Here is a tiny trained network, its code and every weight. The questions are about switching its units off for an input and a target symbol, where a switched-off unit gives its printed mean instead of its output.

import numpy as np


def w(rows, s, z=0):
    codes = np.array(rows[::2]) - 128.0
    scale = np.full(codes.shape[1], s)
    scale[-1] = z or s
    return codes * scale


def f(y):
    return y / 2 * (1 + np.tanh(0.7978845608 * (y + 0.044715 * y**3)))


def softmax(a):
    e = np.exp(a - a.max(-1, keepdims=True))
    return e / e.sum(-1, keepdims=True)


def log_softmax(a):
    a = a - a.max(-1, keepdims=True)
    return a - np.log(np.exp(a).sum(-1, keepdims=True))


def net(x, mask):
    ids = ['βδζλμξτφψω'.index(c) for c in x.split()]
    T = len(ids)
    res = E[ids] + P[:T]
    u = 0
    for l in range(2):
        r = res
        for j in range(3):
            rows = slice(3 * j, 3 * j + 3)
            q, k, v = (r @ M[l][rows].T for M in (Q, K, V))
            z = softmax(np.where(np.tri(T) > 0, q @ k.T / 3**0.5, -1e9)) @ v
            o = O[l][rows]
            res = res + np.where(mask[u + j], z, o[:, -1]) @ o[:, :-1]
        u += 3
        y = f(res @ A[l][:, :-1].T + A[l][:, -1])
        res = res + np.where(mask[u : u + 12], y, B[l][:, -1]) @ B[l][:, :-1]
        u += 12
    return log_softmax(res[-1] @ U[:, :-1].T + U[:, -1])


Q, K, V, O, A, B = {}, {}, {}, {}, {}, {}
E = w([
[175,149,67,63,122,195],'β',
[122,139,45,204,81,145],'δ',
[82,148,155,141,50,87],'ζ',
[200,125,58,109,195,234],'λ',
[85,126,159,112,105,164],'μ',
[153,128,122,146,223,217],'ξ',
[123,50,159,97,114,184],'τ',
[87,62,157,185,16,31],'φ',
[146,147,118,159,153,152],'ψ',
[224,96,195,220,6,151],'ω',
],0.017)
P = w([
[151,241,146,181,2,158],'0',
[106,154,124,122,165,250],'1',
[122,115,99,134,157,226],'2',
[118,102,93,153,147,228],'3',
[115,107,90,169,139,235],'4',
[86,138,75,189,106,249],'5',
],0.0064)
Q[0] = w([
[164,156,164,182,153,75],'0.h0',
[157,91,28,120,97,80],'0.h0',
[135,127,211,195,7,213],'0.h0',
[126,94,89,213,151,146],'0.h1',
[133,118,180,111,121,70],'0.h1',
[103,127,190,199,154,138],'0.h1',
[138,225,112,61,196,112],'0.h2',
[156,191,174,124,141,159],'0.h2',
[69,113,127,79,185,102],'0.h2',
],0.011)
K[0] = w([
[125,67,153,164,167,144],'0.h0',
[55,169,28,18,144,28],'0.h0',
[179,181,172,201,103,160],'0.h0',
[194,166,151,197,64,158],'0.h1',
[81,111,156,99,136,65],'0.h1',
[93,98,159,159,114,170],'0.h1',
[93,192,57,85,115,128],'0.h2',
[65,68,148,58,73,104],'0.h2',
[113,216,2,110,188,129],'0.h2',
],0.0097)
V[0] = w([
[81,192,50,104,110,159],'0.h0',
[86,180,84,108,117,59],'0.h0',
[133,87,137,210,144,99],'0.h0',
[2,172,146,149,204,196],'0.h1',
[156,184,190,151,140,106],'0.h1',
[203,52,104,103,86,109],'0.h1',
[69,133,28,146,197,109],'0.h2',
[211,145,90,115,93,156],'0.h2',
[97,129,144,184,213,113],'0.h2',
],0.01)
O[0] = w([
[88,55,131,228,201,89,144],'0.h0',
[154,96,236,178,199,55,57],'0.h0',
[174,243,68,152,43,67,141],'0.h0',
[177,70,63,73,82,53,114],'0.h1',
[226,118,111,193,67,196,125],'0.h1',
[2,190,145,151,138,161,140],'0.h1',
[162,228,81,84,250,154,1],'0.h2',
[194,89,221,156,178,221,160],'0.h2',
[195,204,10,128,101,220,54],'0.h2',
],0.0065,0.0083)
A[0] = w([
[91,77,126,197,134,195,18],'0.n0',
[86,93,51,120,119,102,87],'0.n1',
[105,50,61,142,121,74,254],'0.n2',
[150,176,146,235,64,122,235],'0.n3',
[225,90,153,147,137,42,82],'0.n4',
[170,81,36,149,168,100,173],'0.n5',
[61,84,159,125,130,135,116],'0.n6',
[99,229,48,107,115,64,58],'0.n7',
[91,124,190,87,155,119,73],'0.n8',
[113,153,174,117,124,255,61],'0.n9',
[124,188,118,204,138,45,93],'0.n10',
[58,136,140,109,75,28,215],'0.n11',
],0.0093,0.004)
B[0] = w([
[120,148,108,158,127,89,204],'0.n0',
[148,174,140,102,161,174,147],'0.n1',
[102,123,114,89,207,166,203],'0.n2',
[188,46,126,111,128,167,247],'0.n3',
[157,121,74,112,148,69,129],'0.n4',
[104,117,165,38,2,110,143],'0.n5',
[140,88,122,99,111,84,200],'0.n6',
[121,93,209,111,189,17,124],'0.n7',
[140,149,201,137,95,147,132],'0.n8',
[67,136,73,171,92,118,205],'0.n9',
[121,237,189,198,158,105,144],'0.n10',
[148,135,119,86,143,192,212],'0.n11',
],0.0076,0.014)
Q[1] = w([
[172,64,107,149,158,123],'1.h0',
[161,174,63,92,125,92],'1.h0',
[114,145,132,204,74,6],'1.h0',
[108,192,185,63,157,164],'1.h1',
[127,141,132,135,188,165],'1.h1',
[54,69,92,206,91,230],'1.h1',
[146,2,109,162,86,206],'1.h2',
[136,195,127,160,100,10],'1.h2',
[221,110,81,126,166,155],'1.h2',
],0.0079)
K[1] = w([
[155,146,208,113,159,84],'1.h0',
[136,132,123,131,146,164],'1.h0',
[107,179,95,112,165,106],'1.h0',
[111,112,155,95,152,81],'1.h1',
[103,109,157,146,117,121],'1.h1',
[145,108,134,253,25,124],'1.h1',
[182,141,163,176,93,140],'1.h2',
[103,149,100,60,134,117],'1.h2',
[156,101,127,142,110,136],'1.h2',
],0.015)
V[1] = w([
[212,167,112,186,150,187],'1.h0',
[38,177,95,138,119,172],'1.h0',
[112,134,134,144,177,106],'1.h0',
[49,123,124,170,8,65],'1.h1',
[135,130,27,163,142,125],'1.h1',
[60,119,101,175,162,38],'1.h1',
[154,66,84,8,153,90],'1.h2',
[255,150,121,153,98,57],'1.h2',
[132,97,186,137,120,98],'1.h2',
],0.0099)
O[1] = w([
[96,160,135,110,151,155,129],'1.h0',
[255,115,101,78,181,129,87],'1.h0',
[138,142,185,237,120,101,60],'1.h0',
[181,100,91,84,181,42,254],'1.h1',
[71,105,128,103,224,206,86],'1.h1',
[21,77,91,160,150,111,9],'1.h1',
[109,64,130,67,51,141,25],'1.h2',
[9,216,204,116,65,131,147],'1.h2',
[157,127,134,223,60,50,193],'1.h2',
],0.0067,0.018)
A[1] = w([
[120,206,165,92,95,101,156],'1.n0',
[179,150,40,150,212,77,158],'1.n1',
[144,148,170,215,65,127,151],'1.n2',
[76,167,157,100,67,152,86],'1.n3',
[207,100,211,139,127,170,254],'1.n4',
[10,60,118,86,142,84,210],'1.n5',
[67,197,101,142,215,81,35],'1.n6',
[160,105,131,129,128,57,34],'1.n7',
[137,2,152,122,184,87,92],'1.n8',
[111,31,137,170,126,168,99],'1.n9',
[27,126,80,243,56,136,58],'1.n10',
[56,224,30,95,227,89,61],'1.n11',
],0.0088,0.0059)
B[1] = w([
[118,133,87,107,231,85,192],'1.n0',
[63,148,190,160,85,131,248],'1.n1',
[98,134,94,72,156,79,223],'1.n2',
[177,99,174,241,138,113,183],'1.n3',
[58,126,67,115,123,185,223],'1.n4',
[138,142,82,128,83,172,183],'1.n5',
[125,2,186,37,187,187,145],'1.n6',
[224,175,176,86,161,174,189],'1.n7',
[175,135,109,158,199,125,213],'1.n8',
[106,200,106,127,94,132,177],'1.n9',
[136,97,184,79,124,120,169],'1.n10',
[25,81,127,147,123,83,169],'1.n11',
],0.0085,0.016)
U = w([
[88,236,184,186,116,214,249],'β',
[99,71,139,69,210,117,100],'δ',
[82,188,30,90,195,65,139],'ζ',
[186,45,116,99,203,104,56],'λ',
[130,93,76,254,167,82,78],'μ',
[106,58,2,170,89,123,255],'ξ',
[127,175,146,2,165,189,39],'τ',
[47,125,3,166,219,139,72],'φ',
[177,178,180,135,106,136,63],'ψ',
[104,61,150,172,100,46,109],'ω',
],0.0063,0.0051)

Each question gives the input, a string of symbols that net reads in full, and the target symbol t.
The units are the heads (3 rows each of Q, K, V and O) and the neurons (one row each of A and B). Each row of codes is followed by its name. A weight is (code - 128) times the scale printed after its matrix; where a second scale follows, it is the last column's (O, A, B and U).
mask holds one flag per unit, layer by layer, with each layer's heads first. A switched-off unit (its flag False) gives its mean, the last column of its rows in O or B, instead of its output. The means were averaged over made-up inputs and are rounded, as every weight is.
A unit's drop is (log p(t) with every unit on - log p(t) with that unit switched off) / (log p(t) with every unit on - log p(t) with every unit switched off).
The circuit of an input: a set's keep is (log p(t) with only the set's units on - log p(t) with every unit switched off) / (log p(t) with every unit on - log p(t) with every unit switched off). Starting from the 12 units with the biggest drops (on a tie, the unit counted first), units are removed one at a time, each time the one whose removal leaves the highest keep (on an exact tie, the one counted first), for as long as the keep stays at least 0.8.
circuit, biggest first: the units of the circuit, biggest drop first
most important unit: the unit with the biggest drop
k most important neurons: the k neurons with the biggest drops, biggest first
k most important neurons of layer l: the k neurons of layer l with the biggest drops, biggest first
which heads matter: for each layer, one digit per head in row order, 1 if its drop is at least 0.15 and else 0, layers parted by /
input β μ ξ ψ, target μ: most important unit	0.h0
input δ ξ μ μ, target δ: which heads matter	101 / 111
input ω τ ψ λ, target ω: 4 most important neurons of layer 0	(0.n9; 0.n0; 0.n3; 0.n11)
input ξ ξ μ ψ δ, target τ: circuit, biggest first	(0.h1; 0.h2; 0.n5; 1.h2)
input ξ ψ μ, target τ: circuit, biggest first	(0.h1; 0.h2; 1.h2)
input φ μ ψ, target ζ: which heads matter	110 / 011
input ψ μ ψ μ, target β: circuit, biggest first	(1.h1; 0.h2)
input μ δ μ μ φ, target ξ: circuit, biggest first	(1.h1; 1.h2; 1.n5)
input β μ δ φ ω ζ, target τ: circuit, biggest first	(0.h0; 1.h1; 1.h0)
input δ μ ζ ψ ζ μ, target δ: which heads matter	101 / 011
input ψ ψ ζ μ μ, target β: which heads matter	011 / 011
input ξ β ξ μ, target τ: circuit, biggest first	(0.h2; 1.h2; 1.h1)
input μ μ μ ω τ, target ψ: 3 most important neurons of layer 0	(0.n9; 0.n3; 0.n11)
input ψ β δ ξ ζ ζ, target β: which heads matter	010 / 011
input φ β ψ λ μ ω, target ξ: which heads matter	100 / 000
input μ λ μ, target ξ: which heads matter	110 / 011
input ω φ μ μ, target ζ: 2 most important neurons	(0.n3; 1.n0)
input ω ψ ψ, target β: circuit, biggest first	(0.h1)
input φ ω μ ξ ζ δ, target μ: which heads matter	011 / 011
input μ μ ψ ζ β, target ξ: which heads matter	110 / 011
input λ τ φ μ φ, target φ: 2 most important neurons	(0.n2; 0.n9)
input ζ δ ξ φ μ ζ, target ω: which heads matter	110 / 111
input μ τ μ φ μ ψ, target ξ: most important unit	0.h1
input φ ζ τ ω, target ξ: which heads matter	101 / 000
input δ ψ μ φ, target δ: 3 most important neurons of layer 0	(0.n10; 0.n2; 0.n11)
input φ ω μ ψ, target β: 3 most important neurons	(1.n1; 0.n3; 0.n9)
input ζ μ β τ, target ω: 3 most important neurons of layer 0	(0.n3; 0.n9; 0.n4)
input λ μ φ μ, target φ: most important neuron of layer 0	(0.n9)
input ω μ φ τ, target ψ: 4 most important neurons	(0.n9; 0.n3; 1.n7; 1.n1)
